[ -0.4  -2.8 -11.1  -0.8   0.9   6.5  -4.0  -4.0   0.2   2.9   3.6   0.5
 -17.3  -2.1  -3.9  -3.5   2.5  -2.1  -0.1  -6.1   9.7  -4.2   7.7] -> K
[ -6.9  -6.2   0.7 -15.2  -2.7  -0.2   2.5  -4.3  -6.2   7.5   1.4 -13.4
 -21.5  -7.7 -52.6   3.7  -1.5 -10.7   0.1  40.8  12.5  -6.1 -11.4] -> F
[-12.6   3.5 -36.4  25.1  -5.2  -1.5   4.0  -6.2  -3.4   7.4  -3.9 -21.5
 -56.0 -15.9 -65.6  -2.7  -1.8  -7.1   1.2  42.7  51.6 -10.8   8.4] -> W
[ -4.4  -4.9  16.1 -24.0  -4.3   0.5  -6.0  -7.1  -5.1   1.5  -1.3  -8.9
  -1.0  -1.8 -32.1  -0.2  -0.3  -2.2  -0.5  29.2   0.6  -1.1 -14.7] -> F
[-13.1   3.9   1.6  15.0  -9.5  -0.5   2.3   2.8  -4.3   0.2  -2.8 -18.8
 -14.9  -5.5 -36.5  -4.2   1.4  -2.8   2.5  47.7  20.9  -2.3 -22.7] -> W
[ -3.4  -0.9   3.3  -3.5  -2.7   0.4   0.1   1.3  -3.7   4.3  -3.2 -13.5
 -11.3  -4.6 -26.2  -1.6   0.7  -2.2  -0.6  33.1  13.0 -10.4 -16.8] -> W
[ -6.9   5.4 -56.5  40.4  -9.4  -0.9  -3.7  -2.2   4.0   6.5  -1.3 -19.2
 -67.0 -17.5 -48.4   6.7  -1.3  -2.9   3.6  24.5  59.5 -15.2  22.5] -> N
[ -4.5  -2.0  13.4 -15.2  -2.4   3.2  -1.6   3.4  -1.0  -0.4  -5.8  -7.2
   4.6  -1.3 -26.2  -3.1  -2.8  -3.6   0.6  28.2  -4.8   3.4 -18.0] -> F
[  3.5  -2.9 -15.7  -2.0   2.0   9.4   0.1  -1.9   1.8   5.1   3.0  -6.8
 -25.2  -9.6 -21.8   0.9   0.2  -5.0   1.2  11.4  16.2  -6.8   7.6] -> K
[-15.4   1.4 -30.9  17.9  -9.5  -1.7  -1.2  -3.1  -1.1   5.3  -1.9 -19.7
 -42.9 -13.8 -57.4   0.6  -2.3  -5.1   1.2  48.2  44.2  -8.1  -1.1] -> W
[  0.1  -6.6   4.8 -23.2  -1.7   5.8  -0.9  -5.5  -2.9   0.0  -2.4  -5.6
  -0.9   2.0 -20.5  -0.8  -1.0  -7.5   1.8  16.4 -10.1   0.7  -6.2] -> F
[ -5.5   5.8 -57.4  31.2  -1.8  -2.4   0.2  -6.0   2.0   6.2   0.3 -28.1
 -78.3 -16.9 -63.1   3.1  -2.9  -7.6  -0.6  27.2  62.4 -13.4  25.9] -> N
[-11.6  -1.7 -10.8  -6.0  -1.9  -6.0  -0.4  -6.7  -5.8   7.5  -4.5 -22.3
 -42.8 -13.5 -68.1   3.6   1.4  -8.2   1.2  59.9  34.2  -8.2  -8.9] -> W
[-15.1   6.6  -7.8   6.4  -8.2  -3.0  -0.6   0.6  -4.9   5.3  -5.8 -22.7
 -27.5  -9.4 -50.7  -2.9  -3.3  -6.4  -2.0  54.4  32.2  -6.1 -16.9] -> W
[-17.2   1.4   4.5  12.2 -11.0  -2.1  -1.4   3.7  -3.5  -0.8  -4.6 -12.7
  -6.7  -3.6 -28.0  -3.5   2.3  -0.5   1.4  45.3  16.4  -3.3 -24.4] -> W
[-12.6   3.3 -20.5  13.6  -7.3  -0.2  -0.1  -4.1  -4.0   7.5  -3.1 -24.0
 -44.0 -16.6 -68.4   0.4  -3.2  -3.2   0.4  57.3  39.1  -7.9  -8.3] -> W
[  7.8  -0.2  15.7  -9.3   2.2  -1.3  -2.1  -2.1   0.8   0.2  -0.6   6.0
  11.1   6.7  20.3  -3.0   1.2   1.5   1.5 -12.1 -13.6   5.5  -6.1] -> F
[ -7.9   8.3 -39.4  23.8  -5.7   1.5  -0.6  -1.8  -2.4   6.1   5.0 -22.8
 -55.1 -18.0 -52.2   1.1  -3.0  -3.1   2.5  36.3  51.2 -10.9   6.5] -> N
